Below is a small trained network, with its code and all its weights. Each question gives an input and a target symbol and asks what happens when units are switched off, that is, made to give their printed mean instead of their output.

import numpy as np


def w(rows, s, z=0):
    codes = np.array(rows[::2]) - 128.0
    scale = np.full(codes.shape[1], s)
    scale[-1] = z or s
    return codes * scale


def f(y):
    return np.maximum(y, 0)


def softmax(a):
    e = np.exp(a - a.max(-1, keepdims=True))
    return e / e.sum(-1, keepdims=True)


def log_softmax(a):
    a = a - a.max(-1, keepdims=True)
    return a - np.log(np.exp(a).sum(-1, keepdims=True))


def net(x, mask):
    ids = ['βγδεζηθφω'.index(c) for c in x.split()]
    T = len(ids)
    res = E[ids] + P[:T]
    u = 0
    for l in range(2):
        r = res
        for j in range(2):
            rows = slice(2 * j, 2 * j + 2)
            q, k, v = (r @ M[l][rows].T for M in (Q, K, V))
            z = softmax(np.where(np.tri(T) > 0, q @ k.T / 2**0.5, -1e9)) @ v
            o = O[l][rows]
            res = res + np.where(mask[u + j], z, o[:, -1]) @ o[:, :-1]
        u += 2
        y = f(res @ A[l][:, :-1].T + A[l][:, -1])
        res = res + np.where(mask[u : u + 4], y, B[l][:, -1]) @ B[l][:, :-1]
        u += 4
    return log_softmax(res[-1] @ U[:, :-1].T + U[:, -1])


Q, K, V, O, A, B = {}, {}, {}, {}, {}, {}
E = w([
[85,76,17,114,101],'β',
[33,98,139,102,184],'γ',
[134,122,159,230,66],'δ',
[45,209,91,138,54],'ε',
[182,92,66,206,153],'ζ',
[157,114,3,106,58],'η',
[93,161,180,147,172],'θ',
[156,93,93,50,156],'φ',
[176,79,64,209,149],'ω',
],0.021)
P = w([
[114,250,21,148,63],'0',
[125,209,32,163,76],'1',
[121,189,56,161,90],'2',
[116,161,83,152,101],'3',
[114,136,107,145,115],'4',
[109,117,129,140,130],'5',
[107,93,151,131,143],'6',
[102,70,170,127,155],'7',
[101,49,190,123,170],'8',
[100,27,211,114,186],'9',
[89,6,225,117,191],'10',
[96,2,238,113,211],'11',
],0.0084)
Q[0] = w([
[161,113,97,82,220],'0.h0',
[162,95,194,165,57],'0.h0',
[178,100,73,221,254],'0.h1',
[233,85,66,69,178],'0.h1',
],0.011)
K[0] = w([
[142,83,99,108,181],'0.h0',
[172,168,201,206,75],'0.h0',
[145,98,170,114,251],'0.h1',
[164,119,101,71,155],'0.h1',
],0.019)
V[0] = w([
[113,196,64,111,97],'0.h0',
[148,22,177,184,20],'0.h0',
[199,255,124,98,118],'0.h1',
[146,196,123,187,109],'0.h1',
],0.0074)
O[0] = w([
[45,56,254,47,70,255],'0.h0',
[172,234,46,108,197,107],'0.h0',
[206,76,144,182,193,85],'0.h1',
[133,161,85,161,244,137],'0.h1',
],0.0073,0.0038)
A[0] = w([
[192,99,107,111,55,140],'0.n0',
[254,52,139,130,217,6],'0.n1',
[80,76,192,56,158,75],'0.n2',
[184,133,43,126,74,198],'0.n3',
],0.011,0.0024)
B[0] = w([
[117,106,190,70,128,204],'0.n0',
[65,105,60,176,200,162],'0.n1',
[145,189,67,127,220,255],'0.n2',
[246,140,202,169,64,221],'0.n3',
],0.011,0.0092)
Q[1] = w([
[176,63,126,169,123],'1.h0',
[136,83,141,247,133],'1.h0',
[19,128,159,110,151],'1.h1',
[110,103,121,101,124],'1.h1',
],0.014)
K[1] = w([
[188,133,77,196,32],'1.h0',
[68,163,112,247,45],'1.h0',
[83,206,162,208,137],'1.h1',
[98,129,141,150,91],'1.h1',
],0.012)
V[1] = w([
[79,49,125,245,67],'1.h0',
[162,193,94,125,83],'1.h0',
[121,239,153,128,145],'1.h1',
[185,112,2,84,162],'1.h1',
],0.0065)
O[1] = w([
[156,134,107,8,144,4],'1.h0',
[84,159,144,102,94,139],'1.h0',
[162,132,119,192,99,152],'1.h1',
[141,131,126,124,174,92],'1.h1',
],0.013,0.0042)
A[1] = w([
[186,98,249,110,142,122],'1.n0',
[131,178,220,145,185,144],'1.n1',
[73,141,144,91,57,129],'1.n2',
[49,73,52,173,200,1],'1.n3',
],0.012,0.0066)
B[1] = w([
[103,174,205,146,170,195],'1.n0',
[153,9,156,92,117,221],'1.n1',
[78,148,89,196,96,183],'1.n2',
[151,192,134,40,118,247],'1.n3',
],0.011,0.013)
U = w([
[112,128,114,68,125,115],'β',
[99,148,181,48,93,3],'γ',
[75,207,96,193,206,179],'δ',
[116,131,117,79,129,64],'ε',
[130,145,91,127,155,211],'ζ',
[71,63,103,1,52,151],'η',
[95,192,123,37,159,82],'θ',
[73,28,171,145,200,184],'φ',
[220,161,111,116,87,117],'ω',
],0.0098,0.0042)

Each question gives the input, a string of symbols that net reads in full, and the target symbol t.
The units are the heads (2 rows each of Q, K, V and O) and the neurons (one row each of A and B). Each row of codes is followed by its name. A weight is (code - 128) times the scale printed after its matrix; where a second scale follows, it is the last column's (O, A, B and U).
mask holds one flag per unit, layer by layer, with each layer's heads first. A switched-off unit (its flag False) gives its mean, the last column of its rows in O or B, instead of its output. The means were averaged over made-up inputs and are rounded, as every weight is.
A unit's drop is (log p(t) with every unit on - log p(t) with that unit switched off) / (log p(t) with every unit on - log p(t) with every unit switched off).
most important unit: the unit with the biggest drop
top k neurons in layer l: the k neurons of layer l with the biggest drops, biggest first
heads that matter: for each layer, one digit per head in row order, 1 if its drop is at least 0.15 and else 0, layers parted by /
drop of u: that unit's drop, to one decimal
input ω β ε θ η ζ ω, target η: heads that matter : 00 / 11
input β η β φ ω φ ω β ω γ η φ, target θ: most important unit : 1.n3
input θ γ ε η γ φ, target φ: heads that matter : 01 / 10
input γ ζ β β ζ θ ω θ γ ω ζ, target γ: heads that matter : 11 / 10
input θ β φ γ ε φ β, target φ: heads that matter : 11 / 10
input η ζ θ, target φ: heads that matter : 00 / 00
input ω η ε ζ, target η: heads that matter : 10 / 11
input ω δ ε β θ ζ θ ε ω, target θ: heads that matter : 10 / 01
input φ β ω, target φ: heads that matter : 11 / 00
input ω ζ θ φ γ η ω, target γ: heads that matter : 01 / 10
input γ φ β ζ, target φ: top 2 neurons in layer 1 : (1.n3, 1.n0)
input ζ β θ δ ω φ φ θ γ ω ω ω, target ω: heads that matter : 11 / 00
input φ ω ω, target φ: heads that matter : 11 / 11
input θ θ θ ζ φ θ, target φ: top 2 neurons in layer 1 : (1.n1, 1.n3)
input β θ η ω, target θ: most important unit : 0.h1
input θ β θ φ ω ε ω θ ω ζ, target θ: top 3 neurons in layer 1 : (1.n3, 1.n1, 1.n2)
input φ η ζ, target φ: top 2 neurons in layer 0 : (0.n2, 0.n0)
input ω ω β ω η γ φ ζ η η ζ, target η: top 2 neurons in layer 0 : (0.n2, 0.n1)
input φ γ δ β φ γ, target θ: top 2 neurons in layer 0 : (0.n3, 0.n2)
input θ φ φ ω β ω ε, target δ: most important unit : 1.h1
input φ ε ω ω η, target γ: top 3 neurons in layer 0 : (0.n3, 0.n0, 0.n2)
input ζ θ φ, target φ: drop of 1.h0 : 0.2
input ω β θ ω η δ θ φ δ γ θ ω, target γ: drop of 1.n2 : -0.1
